Here is a tiny trained network, its code and every weight. The questions are about switching its units off for an input and a class, where a switched-off unit gives its printed mean instead of its output.

import numpy as np


def w(rows, s, z=0):
    codes = np.array(rows[::2]) - 128.0
    scale = np.full(codes.shape[1], s)
    scale[-1] = z or s
    return codes * scale


def norm(h):
    return h / np.sqrt((h * h).mean(-1, keepdims=True) + 1e-5)


def f(y):
    return y / 2 * (1 + np.tanh(0.7978845608 * (y + 0.044715 * y**3)))


def log_softmax(a):
    a = a - a.max(-1, keepdims=True)
    return a - np.log(np.exp(a).sum(-1, keepdims=True))


def net(x, mask):
    res = np.array(x, float).reshape(1, 4) / 4 @ E
    u = 0
    for l in range(4):
        y = f(norm(res) @ A[l][:, :-1].T + A[l][:, -1])
        res = res + np.where(mask[u : u + 10], y, B[l][:, -1]) @ B[l][:, :-1]
        u += 10
    return log_softmax(norm(res)[-1] @ U[:, :-1].T + U[:, -1])


A, B = {}, {}
E = w([
[158,26,201],'x0',
[128,128,129],'x1',
[146,65,1],'x2',
[19,54,97],'x3',
],0.0067)
A[0] = w([
[82,254,65,2],'0.n0',
[102,43,129,33],'0.n1',
[54,86,186,53],'0.n2',
[194,206,72,112],'0.n3',
[41,151,66,139],'0.n4',
[180,158,70,144],'0.n5',
[214,29,152,132],'0.n6',
[186,59,24,198],'0.n7',
[251,110,224,113],'0.n8',
[73,84,139,60],'0.n9',
],0.0086,0.0064)
B[0] = w([
[178,72,162,149],'0.n0',
[142,79,84,127],'0.n1',
[15,23,37,145],'0.n2',
[175,183,102,171],'0.n3',
[75,162,123,194],'0.n4',
[196,172,82,165],'0.n5',
[223,3,210,194],'0.n6',
[231,136,29,254],'0.n7',
[174,115,199,206],'0.n8',
[119,140,74,125],'0.n9',
],0.0064,0.0049)
A[1] = w([
[183,218,139,34],'1.n0',
[132,132,123,65],'1.n1',
[38,168,58,141],'1.n2',
[138,153,118,78],'1.n3',
[102,177,106,175],'1.n4',
[144,101,97,184],'1.n5',
[172,109,186,131],'1.n6',
[85,152,136,3],'1.n7',
[126,125,86,84],'1.n8',
[101,7,145,162],'1.n9',
],0.017,0.004)
B[1] = w([
[73,152,107,205],'1.n0',
[122,122,115,115],'1.n1',
[161,68,177,240],'1.n2',
[106,134,138,129],'1.n3',
[101,92,115,183],'1.n4',
[174,148,89,179],'1.n5',
[157,142,192,195],'1.n6',
[95,105,142,133],'1.n7',
[157,129,146,144],'1.n8',
[107,255,91,253],'1.n9',
],0.013,0.0069)
A[2] = w([
[141,129,131,77],'2.n0',
[48,135,152,133],'2.n1',
[153,145,86,61],'2.n2',
[137,245,125,177],'2.n3',
[147,200,92,130],'2.n4',
[50,65,173,101],'2.n5',
[119,189,140,98],'2.n6',
[170,3,52,100],'2.n7',
[89,18,129,254],'2.n8',
[48,161,153,174],'2.n9',
],0.016,0.0049)
B[2] = w([
[110,123,91,120],'2.n0',
[109,39,129,177],'2.n1',
[140,121,71,148],'2.n2',
[60,94,95,254],'2.n3',
[112,96,66,203],'2.n4',
[210,10,126,179],'2.n5',
[46,53,130,165],'2.n6',
[70,233,250,197],'2.n7',
[172,94,196,193],'2.n8',
[97,1,166,199],'2.n9',
],0.0099,0.0097)
A[3] = w([
[68,133,248,213],'3.n0',
[103,116,145,78],'3.n1',
[146,88,175,185],'3.n2',
[132,79,97,97],'3.n3',
[38,123,147,29],'3.n4',
[133,182,168,69],'3.n5',
[110,139,81,3],'3.n6',
[96,212,114,199],'3.n7',
[131,59,24,66],'3.n8',
[225,64,116,51],'3.n9',
],0.016,0.0043)
B[3] = w([
[83,177,126,246],'3.n0',
[88,127,111,134],'3.n1',
[115,249,53,183],'3.n2',
[215,159,125,142],'3.n3',
[29,31,119,163],'3.n4',
[130,152,187,142],'3.n5',
[175,164,65,134],'3.n6',
[83,119,197,173],'3.n7',
[122,254,126,177],'3.n8',
[200,10,74,159],'3.n9',
],0.0084,0.011)
U = w([
[4,96,106,179],'0',
[116,198,223,219],'1',
[121,207,19,171],'2',
[253,132,105,3],'3',
[141,31,173,97],'4',
],0.021,0.0034)

Each question gives the input, the list of numbers given to net, and the class t.
The units are the neurons (one row each of A and B). Each row of codes is followed by its name. A weight is (code - 128) times the scale printed after its matrix; where a second scale follows, it is the last column's (A, B and U).
mask holds one flag per neuron, layer by layer. A switched-off neuron (its flag False) gives its mean, the last column of its row in B, instead of its output. The means were averaged over made-up inputs and are rounded, as every weight is.
A unit's drop is (log p(t) with every unit on - log p(t) with that unit switched off) / (log p(t) with every unit on - log p(t) with every unit switched off).
The circuit of an input: a set's keep is (log p(t) with only the set's units on - log p(t) with every unit switched off) / (log p(t) with every unit on - log p(t) with every unit switched off). Starting from the 12 units with the biggest drops (on a tie, the unit counted first), units are removed one at a time, each time the one whose removal leaves the highest keep (on an exact tie, the one counted first), for as long as the keep stays at least 0.8.
circuit, biggest first: the units of the circuit, biggest drop first
unit that matters most: the unit with the biggest drop
top k neurons: the k neurons with the biggest drops, biggest first
top k neurons in layer l: the k neurons of layer l with the biggest drops, biggest first
input [-2,-6,-7,1], class 4: circuit, biggest first : (1.n9 2.n7)
input [8,3,6,6], class 2: circuit, biggest first : (1.n9)
input [8,1,8,0], class 3: circuit, biggest first : (0.n7 2.n3)
input [-1,5,-7,1], class 4: top 4 neurons : (1.n9 0.n6 2.n5 0.n7)
input [8,-5,0,-1], class 1: top 2 neurons : (1.n9 0.n6)
input [-5,6,2,8], class 1: circuit, biggest first : (2.n7 1.n2)
input [-6,4,-1,3], class 4: top 2 neurons : (2.n5 0.n7)
input [-2,4,7,4], class 1: top 2 neurons : (2.n7 1.n9)
input [1,-4,7,0], class 3: top 2 neurons in layer 3 : (3.n0 3.n2)
input [0,-3,7,1], class 1: top 2 neurons in layer 1 : (1.n9 1.n0)
input [-1,0,1,-7], class 2: top 3 neurons in layer 0 : (0.n5 0.n3 0.n4)
input [1,-3,6,0], class 3: top 2 neurons in layer 3 : (3.n0 3.n2)
input [-4,-1,0,7], class 4: top 2 neurons : (2.n5 0.n4)
input [-1,-6,7,7], class 1: unit that matters most : 2.n7
input [-3,-3,-1,-6], class 0: top 2 neurons : (1.n0 0.n7)
input [-6,4,-1,4], class 4: top 2 neurons : (2.n5 0.n7)
input [0,5,-5,-7], class 0: top 3 neurons : (1.n0 1.n2 0.n6)
input [1,5,3,0], class 3: top 2 neurons : (0.n7 1.n5)
input [0,3,-6,0], class 0: top 3 neurons : (1.n2 0.n6 3.n2)
input [-1,-5,7,-2], class 2: circuit, biggest first : (0.n7)
input [0,-1,3,-4], class 2: top 2 neurons : (1.n2 1.n0)
